Below are the code and all the weights of a small trained network. Each question names an input and a class and asks about switching units off, where a switched-off unit gives its printed mean instead of its output.

import numpy as np


def w(rows, s, z=0):
    codes = np.array(rows[::2]) - 128.0
    scale = np.full(codes.shape[1], s)
    scale[-1] = z or s
    return codes * scale


def f(y):
    return np.maximum(y, 0)


def log_softmax(a):
    a = a - a.max(-1, keepdims=True)
    return a - np.log(np.exp(a).sum(-1, keepdims=True))


def net(x, mask):
    res = np.array(x, float).reshape(1, 7) / 4 @ E
    y = f(res @ A[0][:, :-1].T + A[0][:, -1])
    res = res + np.where(mask, y, B[0][:, -1]) @ B[0][:, :-1]
    return log_softmax(res[-1] @ U[:, :-1].T + U[:, -1])


A, B = {}, {}
E = w([
[188,100,137,57,249,152],'x0',
[126,127,126,114,116,159],'x1',
[85,67,24,24,109,64],'x2',
[78,135,227,37,106,79],'x3',
[1,57,144,184,173,162],'x4',
[129,127,128,124,125,134],'x5',
[132,126,130,127,124,135],'x6',
],0.0069)
A[0] = w([
[104,152,105,160,90,169,148],'neuron 0',
[201,105,121,58,181,157,184],'neuron 1',
[83,78,151,157,171,128,30],'neuron 2',
[84,70,146,142,125,149,26],'neuron 3',
[121,185,133,141,175,113,97],'neuron 4',
[157,151,164,149,144,170,66],'neuron 5',
[117,93,115,153,37,91,182],'neuron 6',
[220,215,119,107,127,118,49],'neuron 7',
[103,199,118,141,104,150,46],'neuron 8',
[127,122,194,91,113,106,45],'neuron 9',
[125,162,48,171,148,154,65],'neuron 10',
[111,146,125,164,111,72,226],'neuron 11',
[151,110,96,147,141,160,40],'neuron 12',
[100,156,89,122,89,84,70],'neuron 13',
[96,112,75,111,125,80,55],'neuron 14',
[161,118,89,179,143,155,49],'neuron 15',
[185,135,35,205,128,161,83],'neuron 16',
[124,129,193,91,106,95,30],'neuron 17',
[127,123,74,91,110,80,83],'neuron 18',
[138,78,84,72,104,108,79],'neuron 19',
[141,134,28,165,158,161,69],'neuron 20',
[172,170,108,66,58,129,237],'neuron 21',
[108,71,128,160,150,116,181],'neuron 22',
[85,127,131,155,176,153,45],'neuron 23',
[131,140,140,120,108,116,254],'neuron 24',
[40,74,164,116,147,159,107],'neuron 25',
[107,128,122,161,42,119,36],'neuron 26',
[111,160,119,155,48,131,66],'neuron 27',
[160,169,203,228,157,194,58],'neuron 28',
[96,114,201,78,97,127,76],'neuron 29',
[117,112,117,105,158,210,162],'neuron 30',
[171,174,208,180,130,150,51],'neuron 31',
[104,94,133,106,208,84,206],'neuron 32',
[179,189,123,94,99,82,39],'neuron 33',
[100,64,8,90,145,91,41],'neuron 34',
[150,95,80,149,124,118,50],'neuron 35',
],0.012,0.0082)
B[0] = w([
[155,167,128,163,143,111,184],'neuron 0',
[201,172,194,159,137,84,226],'neuron 1',
[144,62,87,138,87,58,149],'neuron 2',
[143,38,65,157,70,92,144],'neuron 3',
[167,106,121,137,105,133,138],'neuron 4',
[99,112,210,95,63,120,152],'neuron 5',
[191,168,184,132,132,103,226],'neuron 6',
[122,50,77,169,94,83,179],'neuron 7',
[159,104,173,62,106,108,140],'neuron 8',
[52,135,159,80,161,63,149],'neuron 9',
[91,140,132,83,148,54,159],'neuron 10',
[171,193,139,161,156,166,226],'neuron 11',
[98,121,148,85,192,53,136],'neuron 12',
[204,135,190,92,126,137,159],'neuron 13',
[106,99,140,112,97,209,164],'neuron 14',
[64,126,160,94,118,99,148],'neuron 15',
[55,164,108,98,147,51,193],'neuron 16',
[27,117,107,66,182,36,149],'neuron 17',
[90,77,166,124,101,195,178],'neuron 18',
[118,115,180,100,65,169,181],'neuron 19',
[35,148,155,98,202,69,172],'neuron 20',
[87,113,59,230,119,135,254],'neuron 21',
[140,152,56,185,96,92,194],'neuron 22',
[172,52,117,117,101,85,143],'neuron 23',
[99,205,109,179,146,185,237],'neuron 24',
[124,79,58,178,124,77,195],'neuron 25',
[254,79,191,83,157,58,164],'neuron 26',
[228,100,162,71,180,21,171],'neuron 27',
[113,94,176,80,48,193,210],'neuron 28',
[45,180,118,74,197,67,169],'neuron 29',
[194,172,156,191,150,123,173],'neuron 30',
[99,92,125,71,66,205,183],'neuron 31',
[173,192,167,156,108,128,222],'neuron 32',
[111,21,41,138,113,58,163],'neuron 33',
[144,100,181,65,45,219,211],'neuron 34',
[66,132,160,100,96,97,141],'neuron 35',
],0.0085,0.0098)
U = w([
[104,70,143,35,46,162,59],'0',
[39,134,113,46,159,54,88],'1',
[118,155,109,151,111,126,238],'2',
[131,40,51,160,90,82,29],'3',
[114,160,112,149,113,136,235],'4',
[214,117,162,96,146,84,8],'5',
[113,161,102,140,116,144,237],'6',
[117,166,34,113,215,248,42],'7',
],0.013,0.011)

Each question gives the input, the list of numbers given to net, and the class t.
The units are the neurons (one row each of A and B). Each row of codes is followed by its name. A weight is (code - 128) times the scale printed after its matrix; where a second scale follows, it is the last column's (A, B and U).
mask holds one flag per neuron, in row order. A switched-off neuron (its flag False) gives its mean, the last column of its row in B, instead of its output. The means were averaged over made-up inputs and are rounded, as every weight is.
A unit's drop is (log p(t) with every unit on - log p(t) with that unit switched off) / (log p(t) with every unit on - log p(t) with every unit switched off).
The circuit of an input: a set's keep is (log p(t) with only the set's units on - log p(t) with every unit switched off) / (log p(t) with every unit on - log p(t) with every unit switched off). Starting from the 12 units with the biggest drops (on a tie, the unit counted first), units are removed one at a time, each time the one whose removal leaves the highest keep (on an exact tie, the one counted first), for as long as the keep stays at least 0.8.
units of the circuit, in order: the units of the circuit, biggest drop first
unit that matters most: the unit with the biggest drop
k most important neurons: the k neurons with the biggest drops, biggest first
drop of u: that unit's drop, to one decimal
input [8,-6,-3,-6,3,0,-4], class 5: 4 most important neurons => neuron 1; neuron 21; neuron 30; neuron 24
input [-4,1,5,3,-6,-2,0], class 3: units of the circuit, in order => neuron 33
input [-7,-3,-6,-4,-7,-6,-4], class 3: 2 most important neurons => neuron 7; neuron 33
input [-7,-1,1,6,1,-5,3], class 5: units of the circuit, in order => neuron 26; neuron 27
input [6,-1,0,-7,2,0,-4], class 1: units of the circuit, in order => neuron 20; neuron 16
input [-6,6,-6,8,1,8,-5], class 1: units of the circuit, in order => neuron 29; neuron 17
input [-1,-5,-6,-1,-1,6,-1], class 0: units of the circuit, in order => neuron 28; neuron 31
input [0,-8,6,-8,2,2,-8], class 1: 2 most important neurons => neuron 20; neuron 16
input [-6,-8,3,-8,-2,-7,-5], class 1: units of the circuit, in order => neuron 16; neuron 20
input [-8,-6,4,5,6,3,3], class 5: units of the circuit, in order => neuron 26; neuron 6
input [2,-1,4,-5,-7,1,-5], class 3: 3 most important neurons => neuron 7; neuron 33; neuron 21
input [8,5,8,6,6,3,5], class 0: 2 most important neurons => neuron 34; neuron 19
input [-6,-6,6,4,8,-3,5], class 3: 3 most important neurons => neuron 25; neuron 3; neuron 2
input [5,-7,-8,7,-6,1,-7], class 0: unit that matters most => neuron 31
input [-3,-4,1,-1,6,0,3], class 3: 3 most important neurons => neuron 25; neuron 3; neuron 2
input [6,-2,-6,-3,-8,7,-5], class 3: 2 most important neurons => neuron 7; neuron 33
input [-5,1,4,7,-2,-6,2], class 1: 3 most important neurons => neuron 29; neuron 17; neuron 9
input [-8,-7,-4,3,-6,5,8], class 5: 3 most important neurons => neuron 27; neuron 26; neuron 6
input [-8,-3,2,-7,1,0,-4], class 5: 2 most important neurons => neuron 26; neuron 6
input [4,-5,7,-1,5,6,-3], class 0: units of the circuit, in order => neuron 34
input [6,5,-6,3,0,4,6], class 0: 2 most important neurons => neuron 28; neuron 31
input [3,1,-5,-4,0,0,1], class 0: drop of neuron 32 => 0.1
input [1,2,-6,8,-4,0,-7], class 1: drop of neuron 17 => 0.2
